Below is a small trained network, with its code and all its weights. Each question gives an input and a target symbol and asks what happens when units are switched off, that is, made to give their printed mean instead of their output.

import numpy as np


def w(rows, s, z=0):
    codes = np.array(rows[::2]) - 128.0
    scale = np.full(codes.shape[1], s)
    scale[-1] = z or s
    return codes * scale


def f(y):
    return y / 2 * (1 + np.tanh(0.7978845608 * (y + 0.044715 * y**3)))


def softmax(a):
    e = np.exp(a - a.max(-1, keepdims=True))
    return e / e.sum(-1, keepdims=True)


def log_softmax(a):
    a = a - a.max(-1, keepdims=True)
    return a - np.log(np.exp(a).sum(-1, keepdims=True))


def net(x, mask):
    ids = ['ΓΔΞΩαεηπφψ'.index(c) for c in x.split()]
    T = len(ids)
    res = E[ids] + P[:T]
    r = res
    for j in range(3):
        rows = slice(3 * j, 3 * j + 3)
        q, k, v = (r @ M[0][rows].T for M in (Q, K, V))
        z = softmax(np.where(np.tri(T) > 0, q @ k.T / 3**0.5, -1e9)) @ v
        o = O[0][rows]
        res = res + np.where(mask[j], z, o[:, -1]) @ o[:, :-1]
    y = f(res @ A[0][:, :-1].T + A[0][:, -1])
    res = res + np.where(mask[3:7], y, B[0][:, -1]) @ B[0][:, :-1]
    return log_softmax(res[-1] @ U[:, :-1].T + U[:, -1])


Q, K, V, O, A, B = {}, {}, {}, {}, {}, {}
E = w([
[28,131,159,217,109],'Γ',
[86,80,101,79,160],'Δ',
[168,115,67,193,233],'Ξ',
[175,73,153,177,84],'Ω',
[119,176,82,126,106],'α',
[215,146,73,53,115],'ε',
[208,233,212,254,25],'η',
[37,210,175,54,143],'π',
[108,122,146,104,111],'φ',
[102,90,155,91,69],'ψ',
],0.007)
P = w([
[99,2,154,125,110],'0',
[16,228,2,90,34],'1',
[188,132,206,150,230],'2',
[25,174,37,190,22],'3',
[182,193,230,143,208],'4',
[67,133,13,228,55],'5',
[173,234,220,140,225],'6',
[104,129,4,238,104],'7',
],0.0045)
Q[0] = w([
[244,238,229,106,173],'H0',
[8,41,28,205,15],'H0',
[51,113,16,152,17],'H0',
[209,82,200,48,16],'H1',
[101,101,164,255,164],'H1',
[129,159,88,241,134],'H1',
[79,139,6,61,67],'H2',
[115,49,218,180,210],'H2',
[94,237,18,98,13],'H2',
],0.0045)
K[0] = w([
[145,226,254,214,37],'H0',
[66,32,76,46,212],'H0',
[165,62,79,36,214],'H0',
[162,87,134,63,30],'H1',
[102,218,130,246,130],'H1',
[179,150,121,201,150],'H1',
[168,53,44,80,188],'H2',
[36,223,195,189,12],'H2',
[163,68,54,52,232],'H2',
],0.0053)
V[0] = w([
[28,194,47,185,164],'H0',
[73,200,214,27,131],'H0',
[243,222,192,155,35],'H0',
[214,62,183,23,230],'H1',
[234,124,205,216,90],'H1',
[102,113,201,1,198],'H1',
[224,31,61,138,229],'H2',
[197,49,48,24,190],'H2',
[219,51,38,64,88],'H2',
],0.0054)
O[0] = w([
[55,254,35,207,198,201],'H0',
[43,208,224,27,111,83],'H0',
[247,204,249,48,124,113],'H0',
[185,11,207,47,230,7],'H1',
[239,133,192,203,77,128],'H1',
[45,78,232,22,198,40],'H1',
[205,27,44,109,193,93],'H2',
[114,31,46,25,102,55],'H2',
[226,30,35,31,53,84],'H2',
],0.0048,0.002)
A[0] = w([
[161,215,30,78,40,253],'N0',
[56,155,84,145,20,186],'N1',
[22,189,8,254,55,254],'N2',
[92,197,221,17,207,199],'N3',
],0.0047,0.0036)
B[0] = w([
[191,227,48,27,62,181],'N0',
[83,61,45,101,46,171],'N1',
[79,178,3,163,39,254],'N2',
[76,244,234,80,231,143],'N3',
],0.0046,0.0098)
U = w([
[230,230,237,215,124,50],'Γ',
[229,155,155,16,205,247],'Δ',
[228,16,215,196,62,5],'Ξ',
[26,194,131,242,142,228],'Ω',
[176,51,39,231,220,10],'α',
[48,182,33,35,23,56],'ε',
[41,82,213,75,97,26],'η',
[3,215,223,76,237,95],'π',
[50,67,216,55,50,5],'φ',
[19,48,146,53,163,4],'ψ',
],0.0048,0.0033)

Each question gives the input, a string of symbols that net reads in full, and the target symbol t.
The units are the heads (3 rows each of Q, K, V and O) and the neurons (one row each of A and B). Each row of codes is followed by its name. A weight is (code - 128) times the scale printed after its matrix; where a second scale follows, it is the last column's (O, A, B and U).
mask holds one flag per unit, heads first, then neurons. A switched-off unit (its flag False) gives its mean, the last column of its rows in O or B, instead of its output. The means were averaged over made-up inputs and are rounded, as every weight is.
A unit's drop is (log p(t) with every unit on - log p(t) with that unit switched off) / (log p(t) with every unit on - log p(t) with every unit switched off).
The circuit of an input: a set's keep is (log p(t) with only the set's units on - log p(t) with every unit switched off) / (log p(t) with every unit on - log p(t) with every unit switched off). Starting from all 7 units, units are removed one at a time, each time the one whose removal leaves the highest keep (on an exact tie, the one counted first), for as long as the keep stays at least 0.8.
circuit, biggest first: the units of the circuit, biggest drop first
top k neurons: the k neurons with the biggest drops, biggest first
heads that matter: for each layer, one digit per head in row order, 1 if its drop is at least 0.15 and else 0, layers parted by /
drop when u is switched off: that unit's drop, to one decimal
input Ω Γ Δ η, target ε: heads that matter -> 010
input ε π ψ, target π: heads that matter -> 110
input Ξ ψ ε ε Δ π Δ, target π: circuit, biggest first -> H1; N3; N2
input ε α η Ξ ε, target Δ: heads that matter -> 100
input π η Ω, target Γ: circuit, biggest first -> H0; H2; H1
input Ξ Γ η Γ π, target π: heads that matter -> 101
input η Ω φ, target Γ: circuit, biggest first -> H0; H1; H2; N1
input Δ Ξ ψ Γ η α Ξ, target Γ: circuit, biggest first -> H0; H2; N1
input Γ η Ξ Ξ φ π Δ, target π: heads that matter -> 101
input ψ Ξ π, target π: heads that matter -> 010
input Ω Γ η Ω φ, target Γ: heads that matter -> 111
input Γ π φ, target π: top 2 neurons -> N3; N2
input Ξ Γ Ω α Ω η Ω, target Γ: drop when H2 is switched off -> 0.2
input Δ Δ Γ η, target ε: drop when H1 is switched off -> 0.2
input ψ η η, target Γ: drop when H2 is switched off -> 0.1
